Below is a small trained network, with its code and all its weights. Each question gives an input and a target symbol and asks what happens when units are switched off, that is, made to give their printed mean instead of their output.

import numpy as np


def w(rows, s, z=0):
    codes = np.array(rows[::2]) - 128.0
    scale = np.full(codes.shape[1], s)
    scale[-1] = z or s
    return codes * scale


def f(y):
    return np.maximum(y, 0)


def softmax(a):
    e = np.exp(a - a.max(-1, keepdims=True))
    return e / e.sum(-1, keepdims=True)


def log_softmax(a):
    a = a - a.max(-1, keepdims=True)
    return a - np.log(np.exp(a).sum(-1, keepdims=True))


def net(x, mask):
    ids = ['αγεζηθλπστφψ'.index(c) for c in x.split()]
    T = len(ids)
    res = E[ids] + P[:T]
    r = res
    for j in range(2):
        rows = slice(4 * j, 4 * j + 4)
        q, k, v = (r @ M[0][rows].T for M in (Q, K, V))
        z = softmax(np.where(np.tri(T) > 0, q @ k.T / 4**0.5, -1e9)) @ v
        o = O[0][rows]
        res = res + np.where(mask[j], z, o[:, -1]) @ o[:, :-1]
    y = f(res @ A[0][:, :-1].T + A[0][:, -1])
    res = res + np.where(mask[2:6], y, B[0][:, -1]) @ B[0][:, :-1]
    return log_softmax(res[-1] @ U[:, :-1].T + U[:, -1])


Q, K, V, O, A, B = {}, {}, {}, {}, {}, {}
E = w([
[115,98,250,110,122],'α',
[108,170,123,42,176],'γ',
[110,45,166,169,138],'ε',
[2,183,166,85,185],'ζ',
[135,184,110,20,130],'η',
[93,133,166,76,146],'θ',
[123,83,70,128,246],'λ',
[95,54,96,174,203],'π',
[200,50,115,96,123],'σ',
[179,132,108,45,65],'τ',
[167,64,54,80,204],'φ',
[61,115,95,111,45],'ψ',
],0.0077)
P = w([
[162,227,236,175,180],'0',
[131,149,239,109,162],'1',
[116,113,225,78,162],'2',
[101,88,203,42,156],'3',
[94,79,149,32,141],'4',
[80,57,113,20,138],'5',
[75,33,78,23,124],'6',
[78,58,37,34,109],'7',
[85,68,1,40,103],'8',
],0.0038)
Q[0] = w([
[146,169,62,183,60],'h0',
[229,76,104,151,94],'h0',
[164,156,74,222,205],'h0',
[102,232,81,178,25],'h0',
[149,71,121,98,164],'h1',
[156,155,120,199,76],'h1',
[135,239,102,249,141],'h1',
[176,198,77,198,116],'h1',
],0.017)
K[0] = w([
[188,172,207,143,92],'h0',
[201,89,217,53,108],'h0',
[230,157,140,188,222],'h0',
[153,244,121,197,25],'h0',
[138,135,36,130,87],'h1',
[99,199,173,148,188],'h1',
[193,202,254,149,202],'h1',
[152,194,172,205,157],'h1',
],0.015)
V[0] = w([
[107,175,54,103,112],'h0',
[72,131,97,148,158],'h0',
[193,63,86,159,163],'h0',
[173,160,128,96,186],'h0',
[53,93,137,122,253],'h1',
[238,97,106,129,160],'h1',
[144,43,135,191,129],'h1',
[157,147,160,69,120],'h1',
],0.017)
O[0] = w([
[69,150,10,133,135,1],'h0',
[88,113,98,193,148,85],'h0',
[233,58,77,138,116,92],'h0',
[171,128,117,101,210,155],'h0',
[188,243,127,221,217,204],'h1',
[100,59,139,52,243,171],'h1',
[89,90,216,163,193,149],'h1',
[160,169,138,19,97,227],'h1',
],0.012,0.0041)
A[0] = w([
[174,104,163,211,139,118],'n0',
[247,70,117,138,115,36],'n1',
[83,76,169,151,99,2],'n2',
[104,159,176,148,127,82],'n3',
],0.013,0.0014)
B[0] = w([
[210,80,91,151,80,217],'n0',
[1,114,72,124,101,254],'n1',
[90,45,105,153,142,175],'n2',
[91,147,182,160,148,219],'n3',
],0.0096,0.0088)
U = w([
[167,169,196,126,123,86],'α',
[129,139,36,147,225,140],'γ',
[193,152,93,37,58,107],'ε',
[149,203,93,121,171,157],'ζ',
[30,203,127,202,201,2],'η',
[168,209,79,83,136,141],'θ',
[70,56,131,109,251,103],'λ',
[91,59,116,26,110,96],'π',
[158,96,208,150,116,240],'σ',
[41,145,76,187,2,143],'τ',
[175,55,124,185,113,139],'φ',
[176,138,61,177,152,119],'ψ',
],0.0037,0.0036)

Each question gives the input, a string of symbols that net reads in full, and the target symbol t.
The units are the heads (4 rows each of Q, K, V and O) and the neurons (one row each of A and B). Each row of codes is followed by its name. A weight is (code - 128) times the scale printed after its matrix; where a second scale follows, it is the last column's (O, A, B and U).
mask holds one flag per unit, heads first, then neurons. A switched-off unit (its flag False) gives its mean, the last column of its rows in O or B, instead of its output. The means were averaged over made-up inputs and are rounded, as every weight is.
A unit's drop is (log p(t) with every unit on - log p(t) with that unit switched off) / (log p(t) with every unit on - log p(t) with every unit switched off).
The circuit of an input: a set's keep is (log p(t) with only the set's units on - log p(t) with every unit switched off) / (log p(t) with every unit on - log p(t) with every unit switched off). Starting from all 6 units, units are removed one at a time, each time the one whose removal leaves the highest keep (on an exact tie, the one counted first), for as long as the keep stays at least 0.8.
circuit, biggest first: the units of the circuit, biggest drop first
unit that matters most: the unit with the biggest drop
k most important neurons: the k neurons with the biggest drops, biggest first
heads that matter: for each layer, one digit per head in row order, 1 if its drop is at least 0.15 and else 0, layers parted by /
drop of u: that unit's drop, to one decimal
input φ ψ α α π ψ σ, target τ: circuit, biggest first : h1, n1, h0
input η α λ α α ψ ε, target τ: heads that matter : 11
input σ α α α ζ, target η: most important neuron : n3
input σ ψ α ε ε ε, target φ: circuit, biggest first : h1, n0, h0
input ζ ζ α, target η: heads that matter : 10
input ψ α α σ σ, target π: heads that matter : 11
input ζ α σ α, target λ: heads that matter : 01
input π α α φ σ σ ψ γ σ, target τ: circuit, biggest first : n1, h1, h0
input α η λ α φ, target γ: circuit, biggest first : h1, h0
input α α α α σ ζ α, target λ: 2 most important neurons : n2, n0
input λ α ε, target φ: circuit, biggest first : n0, h1, h0
input σ ζ α ε σ ε σ, target λ: 2 most important neurons : n1, n0
input α α σ φ φ, target γ: drop of n2 : 0.0
input α ε λ θ α π, target φ: unit that matters most : n0
input ε λ γ σ π α σ σ, target λ: drop of h1 : 1.0
input α ε ε γ α ψ α γ, target τ: drop of h0 : 0.5
input α σ α ζ α ψ γ α, target τ: drop of n1 : -0.2
